N: [  0   7  -6   3  12   1  -4  -1  -2  -1  -5  -3  -4  -4   0  -9   5  -1
 -18   3   5   2  -4  -3  16  14   3]
L: [-21 -77 -21 -66 -77  51 -22  44  46  34 -25  43 -35  44  46  70 -52  62
  34   7 -54  41 -11  -2 -67   3 -44]
C: [-4  6 -1  4  7 -1 -1  0  2  2 -4 -2  1 -1  5 -4  4 -5 -4  1  2  1  1  2
  5  5 -1]
U: [ -4   1 -10   0  -1   7  -5  -5   0  17  -3   4   1   6  15   4  -9  -4
  -1  -5  -3  -7  -3  12   0  -5  -5]
B: [  5 106 -39  13  -1  -4   3  -3  -7 -39 -40   0  17   3  -2  -6 -39 -10
  27 -11   0 106   8   8  -5 -39 106]
P: [  5  14  -1  13  -1  -4   3  -3  -7  13   7   0  17   5  -2  -6  -1 -10
  27 -11   0 -17   8  45  -5 -39   0]
places C: [-5]  18
places L: [44]  8 14
places B: [-39]  3 10 17 26
places U: [-5]  7 8 20 26 27
places C: [2]  9 10 21 24
places U: [0]  4 9 25

Vaz: [ -65  -91  -50  -52  -80  -97  -24  -66  -63  -74  -26  -93  -55  -76
 -108  -72  -44  -75  -64  -15  -38  -63  -13  -60   -9  -83  -64  -83
   18  -49  -99  -72    7   25  -92    8  -86  -54  -85  -85  -96]
kot: [ 78  73  43   4  89  95 -30 -32 -14  75 -45 109   2  96  84   1 -51   4
  51 -49 -14 -15  74 -10 -54  69 -45 -62 -61 -87 -96 -92 -96 -89   5 -57
 -90 -92 -11 -40 -48]
fuv: [ 12  26  66  12  12   1  77  12 104  87 -74 -74  99  85  12  12  80  95
  74 104  84  12  85  72  78  14  12  62 -20  59  73  82  94  72 -74 -74
  85  87 -27  70  12]
Pib: [ 38  55  32  86  15  27  95 104  77  52  90  43  64  32  25  90 101  89
  74  98  77 100  38  99 101 110  37  84  -1  46  61  46  40  54  35 -43
  73 110  27  44  45]
rusa: [ -80  -91  -95  -59  -62  -72  -82  -87  -95  -69  -86  -81  -73  -88
  -53 -104  -90  -76  -81 -105 -105  -96 -103 -100  -84  -84  -34 -100
 -115  -83  -77 -108  -64  -60  -64  -94  -94  -87  -53  -91  -81]
vup: [ -93  -91  -68  -75  -97 -105  -68  -62  -76 -104  -23  -68  -84  -95
 -118  -74  -40  -79  -70  -64  -65  -61  -87  -62  -67  -80 -102  -82
  -72  -82  -87  -71  -69  -70  -93  -79  -92  -66 -106  -91  -96]
rutiz: [ -67  -98  -35   -7  -84 -107  -58   -5   18  -57   23  -81   10  -77
  -96  -57   25   12  -70  -28   37  -50  -24   -8  -73  -91  -96  -82
  -21  -56  -58  -57    3   -9  -88  -41    0  -71  -95  -79  -95]
zedek: [ 51  48  89  83  28  43 100 109 101  71  74  40  92  19  37  88  78  94
  97  99  70  96  58 102  89  56  43  71  35  48  80  83  79  87  17  46
  84 100  22  68  47]
gilaf: [ -41  -32 -103  -91    2  -32  -71 -101 -101  -77  -81  -45  -91  -18
  -13  -70  -93 -102  -77  -90 -108  -88  -71  -78  -18  -13   -9  -25
  -55  -32  -87  -81  -50  -40  -13  -25 -107  -46  -75  -43  -35]
leso: [ 76  39  88 100  55  77  39  99 109 111  76  75  89  58  45  99  95  89
  81 100 106  92  98  75  19   9  60  59  57  63  98 105  70  47  24  34
 102  60  23  77  57]
Vop: [ -80  -91  -95  -59  -62  -72  -82 -100  -95  -69  -86  -81  -73  -64
  -53 -104  -90  -76  -81 -105 -105  -96 -103 -100  -84  -84  -34 -100
 -115  -83  -77 -108  -64  -60  -64  -94  -94  -87  -53  -91  -81]
fefup: [ -65  -88  -65 -105  -51  -98  -49 -100  -98  -87 -101  -76  -83   86
  -79  -83  -91  -91  -96  -88  -14  -15   74  -10  -54   69   70  -72
  100   56   65   62   -3   12   88   78   37    2   70   94   92]
places zedek: [83]  4 32
places fuv: [85]  14 23 37
places fuv: [-74]  11 12 35 36
places vup: [-68]  3 7 12
places gilaf: [-71]  7 23

mepi: [-75 -37 -87 -83 -52 -87  14  32  75]
zeri: [-20  57  93   9  48  18 -38  21 -57]
tilo: [ 31  28  63 -72 -96  23  70  -4 -39]
zep: [-23 -23 -23 -31 -38  25 -38  12  81]
vaki: [ 80  -2 -37  39  34  57  47 -24  33]
gog: [-19 -40 -95  30 -40 -40  30 -40 -40]
dolup: [ 74 -69 -26 -82 -28  75 -17 -59  75]
places gog: [30]  4 7
places tilo: [31]  1
places gog: [-40]  2 5 6 8 9
places zep: [-38]  5 7
places dolup: [-17]  7

M: [15 18  9  9 25  6 -9 -4 15 14]
H: [-85 -31 -19 -28 -31 -31 -31  28  33  33]
J: [ -6  18   9   4 -32  12  -9  -4  15  25]
Z: [-85 -31 -19  -3  33 -11 -31  28  33  28]
K: [-21 -30   6  -3  51 -41   5  18 -21 -29]
places M: [14]  10
places Z: [-31]  2 7
places M: [15]  1 9
places H: [-31]  2 5 6 7
places K: [51]  5
places J: [18]  2
places M: [25]  5

nidav: [  2  22 -72  22  55 -48 -26   3]
mekav: [-71 -96 -96 -71 -71 -71 -70 -96]
tibob: [ 17 -73 -47  17  17  17 -73 -73]
places nidav: [22]  2 4
places mekav: [-96]  2 3 8
places tibob: [-47]  3
places mekav: [-71]  1 4 5 6
places tibob: [-73]  2 7 8
places nidav: [-48]  6

bunop: [-96 -45 -59 -28 -45 -11 -18 -20 -27 -99 -14 -29 -15 -31 -38 -16 -36 -39
 -18 -19 -50 -42 -50 -24 -22  13]
Fuba: [113  57  81  34  54  22  26  35  50 110  10  19  26  26  44  33  45  57
  33  24  59  52  70  42  29  26]
bomak: [-98 -78 -82 -26 -42 -41 -42 -45 -54 -90 -11 -20 -29 -19 -42 -42 -74 -63
 -38 -29 -49 -29 -77 -63 -37 -34]
Faf: [ 53  12  42  21  44  16  12  22   5  47   3  -7   9   5  22  12  34  30
  47  22 -28  42  30  22  20  14]
places bomak: [-29]  13 20 22
places Faf: [12]  2 7 16

